Here is a tiny trained network, its code and every weight. The questions are about switching its units off for an input and a class, where a switched-off unit gives its printed mean instead of its output.

import numpy as np


def w(rows, s, z=0):
    codes = np.array(rows[::2]) - 128.0
    scale = np.full(codes.shape[1], s)
    scale[-1] = z or s
    return codes * scale


def norm(h):
    return h / np.sqrt((h * h).mean(-1, keepdims=True) + 1e-5)


def f(y):
    return np.maximum(y, 0)


def log_softmax(a):
    a = a - a.max(-1, keepdims=True)
    return a - np.log(np.exp(a).sum(-1, keepdims=True))


def net(x, mask):
    res = np.array(x, float).reshape(1, 4) / 4 @ E
    u = 0
    for l in range(2):
        y = f(norm(res) @ A[l][:, :-1].T + A[l][:, -1])
        res = res + np.where(mask[u : u + 10], y, B[l][:, -1]) @ B[l][:, :-1]
        u += 10
    return log_softmax(norm(res)[-1] @ U[:, :-1].T + U[:, -1])


A, B = {}, {}
E = w([
[252,151,179,103,40,85,117,171,217,33],'x0',
[62,59,63,168,70,136,109,198,78,64],'x1',
[94,208,184,186,84,238,120,167,161,140],'x2',
[147,162,146,67,129,144,89,158,25,109],'x3',
],0.003)
A[0] = w([
[175,147,140,48,89,111,116,150,26,137,109],'L0N0',
[150,160,160,74,127,160,81,87,37,140,36],'L0N1',
[146,197,178,50,149,179,145,75,122,150,15],'L0N2',
[139,122,137,47,180,64,191,99,137,146,81],'L0N3',
[114,91,117,180,182,102,187,106,238,164,38],'L0N4',
[111,253,148,141,145,160,172,134,148,168,7],'L0N5',
[135,173,80,137,155,161,122,67,100,211,158],'L0N6',
[139,96,119,146,180,162,139,87,111,212,5],'L0N7',
[157,168,116,166,64,218,175,144,96,130,98],'L0N8',
[151,136,159,134,170,125,176,37,151,206,9],'L0N9',
],0.0053,0.002)
B[0] = w([
[82,149,52,194,169,118,151,102,223,103,243],'L0N0',
[112,204,82,179,216,145,252,152,227,65,206],'L0N1',
[88,96,53,170,115,112,67,227,124,157,219],'L0N2',
[164,114,95,150,40,61,133,116,24,121,232],'L0N3',
[126,222,30,176,253,152,192,160,178,28,249],'L0N4',
[183,116,131,129,25,72,192,87,26,100,219],'L0N5',
[155,124,175,78,153,128,74,92,173,105,252],'L0N6',
[135,70,112,62,136,175,145,41,171,153,210],'L0N7',
[175,28,93,168,151,99,164,71,150,70,214],'L0N8',
[68,120,112,181,98,98,84,206,102,191,236],'L0N9',
],0.0051,0.0033)
A[1] = w([
[68,56,175,18,165,219,148,101,138,174,62],'L1N0',
[161,59,159,50,181,123,146,160,119,145,7],'L1N1',
[130,62,59,187,110,97,129,70,173,160,208],'L1N2',
[214,126,186,47,115,106,61,112,212,115,63],'L1N3',
[152,172,177,188,64,253,162,101,131,148,108],'L1N4',
[239,195,137,133,148,120,118,131,156,227,195],'L1N5',
[194,133,77,122,135,80,137,31,96,84,250],'L1N6',
[106,82,104,132,72,133,165,114,90,105,172],'L1N7',
[140,138,156,148,185,132,148,149,201,132,120],'L1N8',
[184,110,115,176,119,101,69,199,180,41,206],'L1N9',
],0.0054,0.0018)
B[1] = w([
[186,143,161,136,131,129,54,59,214,173,148],'L1N0',
[132,209,164,169,91,145,177,122,100,95,130],'L1N1',
[138,166,195,106,64,128,70,178,74,135,249],'L1N2',
[82,156,160,116,183,152,95,43,133,170,147],'L1N3',
[167,139,121,39,107,48,184,91,67,56,154],'L1N4',
[2,31,129,146,131,69,79,149,57,185,158],'L1N5',
[169,132,169,151,87,206,185,126,168,72,232],'L1N6',
[135,172,157,132,123,23,159,130,125,181,175],'L1N7',
[142,141,48,114,178,187,111,149,173,73,164],'L1N8',
[91,122,107,122,181,148,107,99,106,207,254],'L1N9',
],0.0069,0.0076)
U = w([
[105,206,33,202,192,154,214,154,205,47,202],'0',
[61,98,129,172,86,36,49,189,47,199,185],'1',
[213,179,177,126,37,59,198,71,68,59,199],'2',
[157,141,203,71,176,206,46,1,205,188,192],'3',
[191,165,175,167,93,209,103,202,151,108,157],'4',
[137,24,204,48,155,156,140,209,183,100,2],'5',
[141,44,217,32,159,171,165,239,191,123,2],'6',
[133,41,183,26,152,138,152,203,188,107,2],'7',
],0.0081,0.0052)

Each question gives the input, the list of numbers given to net, and the class t.
The units are the neurons (one row each of A and B). Each row of codes is followed by its name. A weight is (code - 128) times the scale printed after its matrix; where a second scale follows, it is the last column's (A, B and U).
mask holds one flag per neuron, layer by layer. A switched-off neuron (its flag False) gives its mean, the last column of its row in B, instead of its output. The means were averaged over made-up inputs and are rounded, as every weight is.
A unit's drop is (log p(t) with every unit on - log p(t) with that unit switched off) / (log p(t) with every unit on - log p(t) with every unit switched off).
The circuit of an input: a set's keep is (log p(t) with only the set's units on - log p(t) with every unit switched off) / (log p(t) with every unit on - log p(t) with every unit switched off). Starting from the 12 units with the biggest drops (on a tie, the unit counted first), units are removed one at a time, each time the one whose removal leaves the highest keep (on an exact tie, the one counted first), for as long as the keep stays at least 0.8.
circuit, biggest first: the units of the circuit, biggest drop first
unit that matters most: the unit with the biggest drop
top k neurons: the k neurons with the biggest drops, biggest first
k most important neurons of layer l: the k neurons of layer l with the biggest drops, biggest first
input [-8,8,-7,8], class 0: circuit, biggest first : (L0N1, L0N0)
input [-5,-4,6,3], class 2: most important neuron of layer 0 : (L0N5)
input [-7,-8,-6,-3], class 1: 2 most important neurons of layer 0 : (L0N9, L0N3)
input [2,7,-1,7], class 0: top 2 neurons : (L0N9, L0N0)
input [-8,-2,-8,2], class 2: circuit, biggest first : (L1N9, L1N6)
input [-6,1,-4,4], class 3: top 3 neurons : (L0N4, L1N0, L0N7)
input [0,-8,-7,-8], class 0: 2 most important neurons of layer 0 : (L0N4, L0N5)
input [-7,4,-1,-6], class 3: top 2 neurons : (L0N7, L1N0)
input [-7,2,8,5], class 2: circuit, biggest first : (L1N4, L0N5, L1N9)
input [-8,-8,-4,4], class 1: top 2 neurons : (L0N9, L0N2)
input [7,7,6,0], class 1: top 2 neurons : (L0N4, L1N6)
input [8,8,-7,3], class 1: top 2 neurons : (L0N4, L1N9)
input [1,5,-7,5], class 2: 3 most important neurons of layer 1 : (L1N6, L1N5, L1N8)
input [-6,6,7,7], class 0: top 4 neurons : (L1N2, L0N1, L0N3, L0N5)
input [6,-2,7,5], class 2: circuit, biggest first : (L1N4)
input [5,7,0,0], class 1: 2 most important neurons of layer 0 : (L0N6, L0N4)
input [6,2,-5,-5], class 3: circuit, biggest first : (L1N9, L1N3)
input [-7,0,-2,5], class 3: top 3 neurons : (L1N0, L0N4, L0N7)
input [-7,-6,-8,8], class 0: top 3 neurons : (L0N1, L0N0, L0N5)
input [5,-5,-6,-6], class 0: unit that matters most : L0N4
input [7,-4,1,-4], class 3: top 2 neurons : (L1N3, L0N1)
input [6,7,-6,-3], class 1: top 3 neurons : (L0N6, L1N9, L0N5)
